Below is a small trained network, with its code and all its weights. Each question gives an input and a class and asks what happens when units are switched off, that is, made to give their printed mean instead of their output.

import numpy as np


def w(rows, s, z=0):
    codes = np.array(rows[::2]) - 128.0
    scale = np.full(codes.shape[1], s)
    scale[-1] = z or s
    return codes * scale


def f(y):
    return y / 2 * (1 + np.tanh(0.7978845608 * (y + 0.044715 * y**3)))


def log_softmax(a):
    a = a - a.max(-1, keepdims=True)
    return a - np.log(np.exp(a).sum(-1, keepdims=True))


def net(x, mask):
    res = np.array(x, float).reshape(1, 3) / 4 @ E
    y = f(res @ A[0][:, :-1].T + A[0][:, -1])
    res = res + np.where(mask, y, B[0][:, -1]) @ B[0][:, :-1]
    return log_softmax(res[-1] @ U[:, :-1].T + U[:, -1])


A, B = {}, {}
E = w([
[219,199,170,59],'x0',
[254,45,126,169],'x1',
[130,89,134,11],'x2',
],0.0073)
A[0] = w([
[72,56,109,217,210],'n1',
[144,130,147,103,128],'n2',
[148,139,99,106,148],'n3',
[218,57,123,80,153],'n4',
[133,193,133,153,152],'n5',
[91,132,132,43,61],'n6',
[159,163,132,4,253],'n7',
[126,123,126,120,66],'n8',
[72,87,126,48,181],'n9',
[115,87,125,241,149],'n10',
],0.022,0.0023)
B[0] = w([
[86,206,236,64,227],'n1',
[105,88,139,139,153],'n2',
[121,105,138,135,145],'n3',
[229,4,157,148,242],'n4',
[168,218,159,110,162],'n5',
[117,79,36,81,188],'n6',
[5,106,176,104,253],'n7',
[122,127,129,111,125],'n8',
[136,162,45,34,193],'n9',
[91,181,71,223,217],'n10',
],0.032,0.015)
U = w([
[193,143,73,236,61],'0',
[211,22,254,86,177],'1',
[34,170,14,15,127],'2',
[174,178,9,102,3],'3',
[28,243,220,206,168],'4',
[224,15,42,222,81],'5',
[255,243,146,141,224],'6',
],0.0053,0.0033)

Each question gives the input, the list of numbers given to net, and the class t.
The units are the neurons (one row each of A and B). Each row of codes is followed by its name. A weight is (code - 128) times the scale printed after its matrix; where a second scale follows, it is the last column's (A, B and U).
mask holds one flag per neuron, in row order. A switched-off neuron (its flag False) gives its mean, the last column of its row in B, instead of its output. The means were averaged over made-up inputs and are rounded, as every weight is.
A unit's drop is (log p(t) with every unit on - log p(t) with that unit switched off) / (log p(t) with every unit on - log p(t) with every unit switched off).
The circuit of an input: a set's keep is (log p(t) with only the set's units on - log p(t) with every unit switched off) / (log p(t) with every unit on - log p(t) with every unit switched off). Starting from all 10 units, units are removed one at a time, each time the one whose removal leaves the highest keep (on an exact tie, the one counted first), for as long as the keep stays at least 0.8.
units of the circuit, in order: the units of the circuit, biggest drop first
unit that matters most: the unit with the biggest drop
k most important neurons: the k neurons with the biggest drops, biggest first
drop of u: that unit's drop, to one decimal
input [3,-1,-6], class 6: 3 most important neurons	[n7, n1, n5]
input [2,1,4], class 1: 2 most important neurons	[n4, n10]
input [4,-2,-2], class 4: units of the circuit, in order	[n9]
input [-1,-2,-2], class 4: 2 most important neurons	[n4, n9]
input [-1,6,-3], class 0: units of the circuit, in order	[n7, n10]
input [6,-4,-3], class 4: 2 most important neurons	[n4, n9]
input [6,6,-8], class 5: 2 most important neurons	[n1, n4]
input [4,-3,-3], class 4: 3 most important neurons	[n4, n9, n6]
input [-8,5,8], class 1: 2 most important neurons	[n4, n1]
input [5,3,-8], class 6: 3 most important neurons	[n7, n5, n1]
input [1,2,5], class 1: 2 most important neurons	[n4, n10]
input [7,8,-6], class 5: 2 most important neurons	[n1, n7]
input [-7,4,5], class 4: 2 most important neurons	[n1, n10]
input [-6,2,3], class 4: unit that matters most	n1
input [6,1,4], class 1: drop of n4	2.2
input [8,1,-7], class 6: drop of n1	0.4
input [6,-4,-8], class 6: drop of n7	0.8
